Below are the code and all the weights of a small trained network. Each question names an input and a target symbol and asks about switching units off, where a switched-off unit gives its printed mean instead of its output.

import numpy as np


def w(rows, s, z=0):
    codes = np.array(rows[::2]) - 128.0
    scale = np.full(codes.shape[1], s)
    scale[-1] = z or s
    return codes * scale


def norm(h):
    return h / np.sqrt((h * h).mean(-1, keepdims=True) + 1e-5)


def f(y):
    return y / 2 * (1 + np.tanh(0.7978845608 * (y + 0.044715 * y**3)))


def softmax(a):
    e = np.exp(a - a.max(-1, keepdims=True))
    return e / e.sum(-1, keepdims=True)


def log_softmax(a):
    a = a - a.max(-1, keepdims=True)
    return a - np.log(np.exp(a).sum(-1, keepdims=True))


def net(x, mask):
    ids = ['αγδηλμτφψω'.index(c) for c in x.split()]
    T = len(ids)
    res = E[ids] + P[:T]
    q, k, v = (norm(res) @ M[0].T for M in (Q, K, V))
    z = softmax(np.where(np.tri(T) > 0, q @ k.T / 2**0.5, -1e9)) @ v
    res = res + np.where(mask[0], z, O[0][:, -1]) @ O[0][:, :-1]
    y = f(norm(res) @ A[0][:, :-1].T + A[0][:, -1])
    res = res + np.where(mask[1:9], y, B[0][:, -1]) @ B[0][:, :-1]
    return log_softmax(norm(res)[-1] @ U[:, :-1].T + U[:, -1])


Q, K, V, O, A, B = {}, {}, {}, {}, {}, {}
E = w([
[186,182,179,154,163,146,199,192,139,167,92,97],'α',
[98,108,120,161,130,122,123,121,122,124,142,159],'γ',
[174,160,93,110,180,156,128,134,110,130,136,152],'δ',
[88,128,116,154,142,118,108,139,120,113,151,159],'η',
[104,145,147,139,133,127,99,131,111,107,135,166],'λ',
[108,194,246,51,113,149,118,47,17,158,90,177],'μ',
[62,127,166,122,193,207,138,85,110,158,127,39],'τ',
[75,151,114,108,91,73,162,88,107,136,211,79],'φ',
[107,155,134,128,3,150,79,193,127,176,47,176],'ψ',
[114,111,139,160,118,125,119,111,117,119,127,169],'ω',
],0.028)
P = w([
[183,125,209,193,128,18,83,138,164,189,180,64],'0',
[124,61,144,99,1,158,188,183,133,108,188,191],'1',
[103,125,148,103,22,144,117,182,226,138,251,183],'2',
[175,1,114,135,73,139,131,165,25,105,101,110],'3',
[84,201,82,142,78,165,194,90,133,164,21,108],'4',
[137,144,58,158,123,208,68,98,102,224,79,85],'5',
[65,179,129,62,77,169,182,175,139,86,162,133],'6',
],0.0081)
Q[0] = w([
[169,65,89,119,191,161,9,121,99,178,99,117],'h1',
[96,206,68,156,145,146,164,82,122,166,47,113],'h1',
],0.014)
K[0] = w([
[128,208,141,126,150,117,69,96,238,235,192,162],'h1',
[76,159,127,57,56,248,240,145,164,89,163,169],'h1',
],0.011)
V[0] = w([
[155,199,235,91,29,146,103,95,54,146,30,143],'h1',
[87,253,126,39,230,150,80,167,103,52,163,156],'h1',
],0.0063)
O[0] = w([
[144,78,121,140,249,114,39,112,118,233,155,176,253],'h1',
[84,102,132,80,162,116,195,120,120,79,136,214,164],'h1',
],0.011,0.0038)
A[0] = w([
[145,93,83,106,172,92,88,145,144,165,127,202,109],'n1',
[116,109,112,82,80,113,62,138,113,238,116,128,123],'n2',
[143,80,176,110,223,122,147,138,180,118,113,213,3],'n3',
[127,139,64,48,179,203,154,105,129,139,147,41,192],'n4',
[225,163,67,126,87,164,126,152,161,114,119,67,77],'n5',
[226,141,147,72,196,102,197,127,117,200,187,107,28],'n6',
[253,102,94,95,214,142,108,167,182,161,111,136,123],'n7',
[185,157,101,170,64,191,122,213,153,117,86,126,115],'n8',
],0.013,0.0055)
B[0] = w([
[157,135,193,136,123,126,168,137,125,132,118,117,254],'n1',
[119,141,104,80,103,117,103,102,89,89,107,118,217],'n2',
[136,115,79,149,167,104,113,148,108,93,125,83,243],'n3',
[96,107,100,75,123,154,133,186,73,161,160,129,176],'n4',
[149,170,82,117,103,100,177,132,117,145,98,184,157],'n5',
[145,252,107,138,85,153,176,106,93,192,105,103,187],'n6',
[85,121,90,106,78,139,163,119,235,146,154,162,192],'n7',
[114,120,113,118,161,123,139,128,136,180,153,94,195],'n8',
],0.021,0.0099)
U = w([
[178,202,94,137,56,102,189,176,137,172,80,128,147],'α',
[105,147,28,75,102,108,148,146,134,24,110,195,100],'γ',
[181,141,123,173,171,115,121,185,92,99,115,104,210],'δ',
[91,108,97,86,202,43,121,66,159,145,142,172,43],'η',
[90,159,142,252,88,149,39,153,86,184,152,255,142],'λ',
[170,177,241,65,91,123,161,47,51,144,121,160,57],'μ',
[12,78,169,145,160,196,81,136,121,202,147,79,171],'τ',
[53,152,184,113,73,98,199,31,147,63,185,13,17],'φ',
[103,85,191,65,89,118,74,135,236,128,67,106,252],'ψ',
[105,153,6,151,103,85,13,88,93,100,140,91,83],'ω',
],0.0077,0.0038)

Each question gives the input, a string of symbols that net reads in full, and the target symbol t.
The units are the heads (2 rows each of Q, K, V and O) and the neurons (one row each of A and B). Each row of codes is followed by its name. A weight is (code - 128) times the scale printed after its matrix; where a second scale follows, it is the last column's (O, A, B and U).
mask holds one flag per unit, heads first, then neurons. A switched-off unit (its flag False) gives its mean, the last column of its rows in O or B, instead of its output. The means were averaged over made-up inputs and are rounded, as every weight is.
A unit's drop is (log p(t) with every unit on - log p(t) with that unit switched off) / (log p(t) with every unit on - log p(t) with every unit switched off).
The circuit of an input: a set's keep is (log p(t) with only the set's units on - log p(t) with every unit switched off) / (log p(t) with every unit on - log p(t) with every unit switched off). Starting from all 9 units, units are removed one at a time, each time the one whose removal leaves the highest keep (on an exact tie, the one counted first), for as long as the keep stays at least 0.8.
units of the circuit, in order: the units of the circuit, biggest drop first
unit that matters most: the unit with the biggest drop
k most important neurons: the k neurons with the biggest drops, biggest first
drop when u is switched off: that unit's drop, to one decimal
input λ λ μ δ λ λ γ, target γ: units of the circuit, in order : (h1, n1)
input α λ δ λ λ λ λ, target δ: units of the circuit, in order : (n3, n1, h1)
input λ λ ω ψ γ, target δ: units of the circuit, in order : (h1, n3, n1, n7)
input λ λ ω λ, target δ: 2 most important neurons : (n3, n1)
input ω ω α α ω ψ, target ω: units of the circuit, in order : (n2)
input ω ω δ α γ, target ω: 2 most important neurons : (n1, n2)
input μ λ λ ω φ δ ψ, target ω: units of the circuit, in order : (n2, h1)
input ψ δ α α ω λ, target μ: units of the circuit, in order : (n3, n1)
input α μ μ ω, target μ: units of the circuit, in order : (n3, h1, n1)
input ψ γ λ ω, target ψ: units of the circuit, in order : (h1, n7, n1, n6)
input μ φ λ ω, target η: units of the circuit, in order : (h1, n7)
input λ ω η λ λ ω, target φ: units of the circuit, in order : (h1, n5)
input λ μ λ λ η, target η: 4 most important neurons : (n7, n1, n3, n2)
input λ τ ω λ η, target λ: 2 most important neurons : (n3, n2)
input τ λ γ μ λ φ ψ, target μ: 2 most important neurons : (n1, n2)
input ω ω η, target ω: units of the circuit, in order : (h1, n2)
input λ η ω ω λ φ, target ω: units of the circuit, in order : (n1)
input ω δ λ δ λ, target γ: 2 most important neurons : (n1, n6)
input γ λ ω λ, target α: units of the circuit, in order : (h1, n5)
input λ ω φ, target ω: 3 most important neurons : (n1, n2, n7)
input δ ω λ ψ μ ω λ, target ψ: 2 most important neurons : (n7, n6)
input γ ω τ λ λ δ ω, target δ: unit that matters most : n3
input μ ω τ μ λ ω λ, target η: 3 most important neurons : (n7, n3, n1)
input λ ψ μ λ μ δ ψ, target μ: 3 most important neurons : (n2, n1, n3)
input δ τ μ δ, target γ: 2 most important neurons : (n1, n8)
input ψ α λ, target ψ: 2 most important neurons : (n7, n1)
input λ τ ω μ α ω, target ω: 3 most important neurons : (n1, n2, n6)
input τ λ φ ω, target λ: 3 most important neurons : (n3, n2, n1)
input ψ ω ω μ μ ω η, target η: most important neuron : (n7)
input α λ α γ, target μ: drop when h1 is switched off : 0.3
